Below are the code and all the weights of a small trained network. Each question names an input and a class and asks about switching units off, where a switched-off unit gives its printed mean instead of its output.

import numpy as np


def w(rows, s, z=0):
    codes = np.array(rows[::2]) - 128.0
    scale = np.full(codes.shape[1], s)
    scale[-1] = z or s
    return codes * scale


def norm(h):
    return h / np.sqrt((h * h).mean(-1, keepdims=True) + 1e-5)


def f(y):
    return np.maximum(y, 0)


def log_softmax(a):
    a = a - a.max(-1, keepdims=True)
    return a - np.log(np.exp(a).sum(-1, keepdims=True))


def net(x, mask):
    res = np.array(x, float).reshape(1, 3) / 4 @ E
    u = 0
    for l in range(2):
        y = f(norm(res) @ A[l][:, :-1].T + A[l][:, -1])
        res = res + np.where(mask[u : u + 12], y, B[l][:, -1]) @ B[l][:, :-1]
        u += 12
    return log_softmax(norm(res)[-1] @ U[:, :-1].T + U[:, -1])


A, B = {}, {}
E = w([
[83,241,148],'x0',
[180,85,254],'x1',
[159,134,87],'x2',
],0.0074)
A[0] = w([
[101,137,130,88],'L0N0',
[224,246,208,82],'L0N1',
[187,147,123,120],'L0N2',
[172,84,137,124],'L0N3',
[159,201,104,38],'L0N4',
[84,124,112,154],'L0N5',
[108,224,134,63],'L0N6',
[47,78,113,190],'L0N7',
[207,115,175,101],'L0N8',
[83,127,143,93],'L0N9',
[119,126,168,75],'L0N10',
[163,174,187,6],'L0N11',
],0.012,0.0023)
B[0] = w([
[146,140,128,145],'L0N0',
[2,96,92,253],'L0N1',
[119,103,160,156],'L0N2',
[183,117,130,201],'L0N3',
[143,131,148,186],'L0N4',
[161,111,118,175],'L0N5',
[177,183,214,228],'L0N6',
[147,95,81,191],'L0N7',
[191,139,189,225],'L0N8',
[145,133,155,147],'L0N9',
[134,112,150,161],'L0N10',
[70,91,116,183],'L0N11',
],0.017,0.0053)
A[1] = w([
[80,104,107,55],'L1N0',
[119,95,88,92],'L1N1',
[166,126,127,198],'L1N2',
[194,100,113,192],'L1N3',
[140,110,50,48],'L1N4',
[130,64,118,236],'L1N5',
[108,78,64,186],'L1N6',
[101,108,175,157],'L1N7',
[43,204,63,211],'L1N8',
[136,110,111,63],'L1N9',
[154,65,42,250],'L1N10',
[129,251,171,206],'L1N11',
],0.012,0.0015)
B[1] = w([
[92,86,125,160],'L1N0',
[128,176,145,162],'L1N1',
[89,128,130,193],'L1N2',
[62,138,127,239],'L1N3',
[131,173,152,188],'L1N4',
[174,146,122,215],'L1N5',
[118,189,166,191],'L1N6',
[164,171,88,201],'L1N7',
[179,53,174,213],'L1N8',
[124,154,101,146],'L1N9',
[77,194,128,242],'L1N10',
[181,97,3,255],'L1N11',
],0.016,0.0053)
U = w([
[71,248,110,143],'0',
[117,109,106,3],'1',
[15,72,165,148],'2',
[210,85,190,182],'3',
[209,138,53,194],'4',
],0.016,0.0061)

Each question gives the input, the list of numbers given to net, and the class t.
The units are the neurons (one row each of A and B). Each row of codes is followed by its name. A weight is (code - 128) times the scale printed after its matrix; where a second scale follows, it is the last column's (A, B and U).
mask holds one flag per neuron, layer by layer. A switched-off neuron (its flag False) gives its mean, the last column of its row in B, instead of its output. The means were averaged over made-up inputs and are rounded, as every weight is.
A unit's drop is (log p(t) with every unit on - log p(t) with that unit switched off) / (log p(t) with every unit on - log p(t) with every unit switched off).
The circuit of an input: a set's keep is (log p(t) with only the set's units on - log p(t) with every unit switched off) / (log p(t) with every unit on - log p(t) with every unit switched off). Starting from the 12 units with the biggest drops (on a tie, the unit counted first), units are removed one at a time, each time the one whose removal leaves the highest keep (on an exact tie, the one counted first), for as long as the keep stays at least 0.8.
circuit, biggest first: the units of the circuit, biggest drop first
top k neurons: the k neurons with the biggest drops, biggest first
top k neurons in layer l: the k neurons of layer l with the biggest drops, biggest first
drop when u is switched off: that unit's drop, to one decimal
input [3,4,1], class 2: circuit, biggest first : (L0N1)
input [7,2,-8], class 2: circuit, biggest first : (L0N1 L1N8)
input [-5,0,-3], class 0: circuit, biggest first : (L0N6 L1N10 L1N8)
input [1,6,8], class 2: top 3 neurons in layer 0 : (L0N1 L0N11 L0N6)
input [1,7,3], class 2: top 2 neurons in layer 0 : (L0N1 L0N11)
input [4,0,7], class 4: top 2 neurons : (L0N6 L1N11)
input [0,1,-8], class 3: top 2 neurons : (L0N1 L1N11)
input [2,0,2], class 4: top 2 neurons in layer 1 : (L1N11 L1N7)
input [1,-8,-8], class 4: top 2 neurons : (L0N1 L0N6)
input [4,-1,-2], class 4: top 2 neurons : (L1N11 L0N6)
input [6,0,7], class 4: top 2 neurons : (L0N6 L1N11)
input [-2,0,7], class 0: top 3 neurons : (L0N6 L1N11 L1N8)
input [1,3,7], class 2: drop when L0N1 is switched off : 0.6
input [-5,0,-4], class 0: top neuron : (L0N6)
input [8,7,-7], class 2: drop when L0N1 is switched off : 2.2
input [3,-2,-1], class 4: drop when L1N11 is switched off : 0.3
